Where the symbols take the states:
at | ve fu
hg | ng hr
ds | jc tz
mj | nz gb
bm | zt nz
lg | dc rp
ht | dm jl
qq | sg tb
gb | hm rj
dc | gh fg
jc | dj jr
jj | zg bp
mb | gh ds
nz | ms bn
zg | tz lg
tz | bq dc
ft | gd rj
hm | zt lz
gf | lg zg
qj | rp fg
mm | zg sl
sg | jp jq
bc | mn rm
hp | ng ms
zj | mj sg
zt | gp gl
bn | zf md
hr | sj cp
pm | tm tn
fg | jb gp
tt | hm tm
ms | qn hg
jp | tp rl
gd | cp ct
qc | lg jm
sl | bm mj
jh | sl zj
hz | fj dj
tb | jq tp
rm | gf jj
rj | hg tt
gl | jh zf
jq | rl hp
bp | lg qj
gm | jp qn
dj | tn ht
ng | ns sj
rl | md gm
qn | lz tb
bt | rj ng
tn | hz dm
md | qq hm
bq | jj qj
gp | bp jh
gh | jj jb
tm | ft hz
sj | bt gd
jm | bc pm
zf | ns ng
ns | lz bt
rp | fg zt
fj | ct jr
jb | bp jl
cp | bc pm
dm | mn qc
lz | tp ns
ct | pm dj
jl | qj gf
tp | hp hg
jr | ht ds
mn | jc qc

In the rows, 23 means zero.

The rows follow the links: the fewer symbols apart two states are, the more alike their rows tend to be.

Named rows; a name shown again gets a slightly different row:
tn -> [ 25  25  17   5  20  25  28  12  28  20  27  26  36  24  32  35  25  23  16  30  16  24  31  17  38  24  27  26  33  27  28  19  17  24  16  29  26  22  29  29  15]
jj -> [ 22  26  26  25  15  21  21  18  20  30  28  31  15  14  34  28  25  32  34  27  27  32  25  33  22  14  32  32  19  11  32  18  33  32  20  26  18  31  13  28  19]
dj -> [ 25  28  16   5  23  26  32  12  28  21  27  26  32  20  33  29  24  24  18  32  19  26  30  17  36  24  26  20  29  23  26  22  22  22  16  32  30  23  35  31  12]
sj -> [ 18  15  22  33  26  33  31  27   8  19  27  24  24  25  18  12  28  14  22  20  14  25  17  17  18  29   8  25  21  12  16  13  20  23  37  23  19  25  22  11  17]
ms -> [ 17  11  21  32  25  19  23  33  18  13  22  24  17  37   9  14  20  22  21  24  31  20  17  19  17  29  13  17  17  25  16  19  17  21  20   6  34  18  28  20  16]
hm -> [ 21  28  22  32  27  17  12  31  29  20  21   7  19  32  10  20  17  11  16   8  28  17  29  23  26  14  26  17  28  32  19  25  24  24  28  27  23  18  25  13  31]
cp -> [ 22  15  27  21  19  28  32  21   9  27  23  27  39  25  28  27  34  20  19  24   8  24  20  17  20  28  15  34  22  19  25  15  17  20  35  28  13  25  12  15  24]
tt -> [ 22  24  21  31  25  18  16  25  21  19  27   5  18  35  15  25  22  11  11  11  26  19  32  22  28  12  27  21  30  27  22  21  24  28  33  33  21  21  25   9  21]
bm -> [ 35  19  11  23  33  13  19  26  28  12  22  21  17  15  18  30  17  18  16  23  23  16  19  17  26  27  14  20  22  29  15  25  24  34  20  15  25  22  20  19  45]
md -> [ 20  25  29  30  24  20  19  29  29  25  16  11  23  34   9  18  15  18  19  11  33  15  22  28  16  23  26  14  22  37  21  34  20  10  24  19  27  14  27  22  27]
bn -> [ 21  21  18  33  32  19  13  33  31  14  21  15  19  29   7  16  16  13  21  13  26  16  20  19  21  24  14  15  24  33  14  31  21  19  24  15  27  16  29  14  33]
ng -> [ 14  16  19  37  27  30  23  33  14  15  28  24  19  29  14   6  24  16  27  18  19  24  18  17  19  29   7  19  22  16  15  16  20  22  29  17  23  23  28  13  14]
gb -> [ 25  24  16  33  29  13  15  28  25  18  24   8  16  31  14  25  21  10  12  12  26  21  27  20  27  13  23  17  25  29  20  27  27  29  32  27  25  18  22   9  32]
jm -> [ 20  19  27  19  17  23  16  18  24  28  23  32  45  24  28  36  28  21  24  20  13  23  24  20  26  16  26  39  24  30  37  21  16  19  23  29  13  24  15  20  25]
gp -> [ 32  31  21  16  27  26  20  25  27  22  24  18  17   2  30  23  19  25  31  22  17  16  21  23  24  29  21  22  30  19  14  22  24  32  17  23   8  25  17  22  43]
rm -> [ 21  21  28  28  14  19  15  19  19  30  26  35  29  22  33  32  30  30  31  25  22  27  23  28  23  12  30  39  19  20  36  17  26  30  19  24  15  28   9  26  19]

Each walk starts at a row. The symbols on each line, taken left to right, move it on to the next state.
Each answer is a row, close to the row of the state it stands for.
---
[ 26  18  33  20  22  22  27  27  23  27  11  17  22  30  13  19  20  25  17  22  31  16  17  26   9  34  22  15  17  32  18  31  17   7  23  11  29  13  22  29  28]
fu ve ve ve fu -> [ 16  16  31  25  20  25  24  28  22  25  16  22  23  37   9  16  18  26  21  19  35  17  20  26  11  32  23  16  18  32  20  26  15   9  20   9  30  15  27  31  16]
ve fu fu ve ve fu -> [ 12  21  20  39  27  27  16  35  20  13  29  21  19  30  12   6  18  14  29  14  23  23  22  19  21  24  11  18  25  19  18  18  22  23  26  16  24  23  33  13  15]
---
[ 13  16  30  32  22  25  22  32  19  20  19  22  20  38   8  13  20  24  22  22  33  20  18  23  13  31  17  16  19  26  18  22  15  12  22  10  30  17  29  25  14]
fu ve fu ve ve -> [ 18  22  19  36  25  20  18  30  15  18  27  10  18  37  14  18  24  11  15  15  22  24  28  20  26  15  20  18  26  21  19  17  23  28  37  30  22  22  24   7  21]
fu ve ve fu ve -> [ 36  23  16  17  31  17  25  23  27  16  19  19  20   9  22  27  19  22  20  24  18  16  16  17  21  31  14  19  23  26  12  29  24  29  23  16  19  23  17  20  49]
---
[ 20  17  27  21  16  24  17  19  20  31  21  33  44  23  31  35  31  26  29  21  13  25  22  22  25  17  25  40  19  27  36  21  17  21  24  26  11  25  14  20  25]
ve fu ve ve ve fu -> [ 24  34  28  18  17  27  23  20  24  30  30  25  14   7  36  21  24  33  36  26  22  26  27  32  22  21  31  26  26  11  26  19  30  31  18  28  12  28  18  31  22]
fu fu ve ve fu -> [ 26  33  28  17  19  30  24  21  23  28  29  23  15   4  35  20  22  32  35  22  23  21  26  31  21  23  28  26  28  12  21  18  28  32  16  27   8  30  17  28  27]
---
[ 33  29  17  22  31  22  15  28  31  18  24  14  16   9  22  22  16  18  24  14  19  13  22  21  27  27  18  20  29  26  11  24  23  31  20  21  14  24  19  16  46]
fu ve fu ve -> [ 34  17  12  23  31   9  21  24  28  13  18  16  18  22  13  29  20  16  12  24  25  18  19  17  25  24  17  18  20  31  16  29  25  29  25  16  29  20  20  17  41]
fu ve ve fu -> [ 31  27  16  24  35  23  20  32  30  14  24  16  21  10  20  18  17  18  24  18  16  15  15  18  22  29  11  16  27  24  10  26  21  29  20  19  16  22  24  16  45]
---
[ 23  29  25  24  16  23  22  17  22  30  27  30  12  11  35  24  26  31  34  28  27  30  26  33  22  14  33  29  20  10  28  19  35  33  21  28  19  33  16  30  18]
fu fu fu ve ve -> [ 23  26  26  22  15  21  16  19  23  29  27  32  20  13  34  30  25  33  35  25  25  26  27  31  26  13  33  35  23  16  33  17  27  33  14  25  12  32  12  29  21]
fu fu fu ve ve -> [ 36  17  11  21  30   7  22  23  27  13  20  22  17  15  21  33  20  19  15  27  23  19  17  17  23  26  18  20  19  29  17  25  25  34  20  15  28  24  16  20  44]
---
[ 34  18  20  18  28  15  28  23  27  19  15  16  21  20  15  27  19  23  15  25  24  16  15  18  15  33  16  18  19  33  14  34  20  21  25  13  26  19  19  22  46]
ve fu fu fu fu -> [ 24  24  21  19  21  22  26  20  17  21  26   8  25  34  23  33  28  14   5  21  17  23  35  19  33  18  30  21  33  24  23  12  20  29  33  39  22  21  24  15  17]
ve fu ve -> [ 13  14  23  35  25  26  25  32  10  17  25  22  18  36  11  10  26  16  22  20  24  24  18  17  17  28   9  21  20  17  16  14  18  21  29  15  24  21  25  13  13]
---
[ 23  16  24  22  22  31  35  22   5  22  24  19  30  25  26  24  34  17  14  25   9  24  23  16  21  29  12  28  24  13  19  13  17  23  37  31  16  24  16  13  20]
ve fu fu ve fu fu -> [ 25  32  17   8  21  28  27  13  32  23  25  31  32  16  36  29  23  28  25  31  19  29  30  22  37  20  30  23  30  23  28  26  26  24  13  31  28  24  33  33  12]
ve ve fu fu fu -> [ 25  18  25  10  17  26  30  15  15  24  23  26  41  27  31  37  31  21  11  25  10  22  27  16  30  25  23  33  28  24  29  14  14  22  25  33  17  23  19  20  20]
---
[ 23  31  27  21  18  24  21  17  23  34  27  27  13   8  37  23  23  31  36  26  24  31  23  35  22  15  32  28  21  12  28  23  33  28  21  31  15  32  17  30  21]
ve fu ve fu ve -> [ 26  32  26  18  19  27  18  22  27  25  29  21  16   6  32  21  20  31  36  19  22  19  27  30  24  22  28  28  31  14  19  16  25  36  14  26   6  29  16  26  30]
fu fu ve ve fu ve -> [ 28  15  12  27  33  10  19  28  28  10  21  19  18  24  10  26  18  16  16  23  26  17  17  15  24  23  15  17  23  32  14  27  22  29  22  12  31  21  23  17  39]
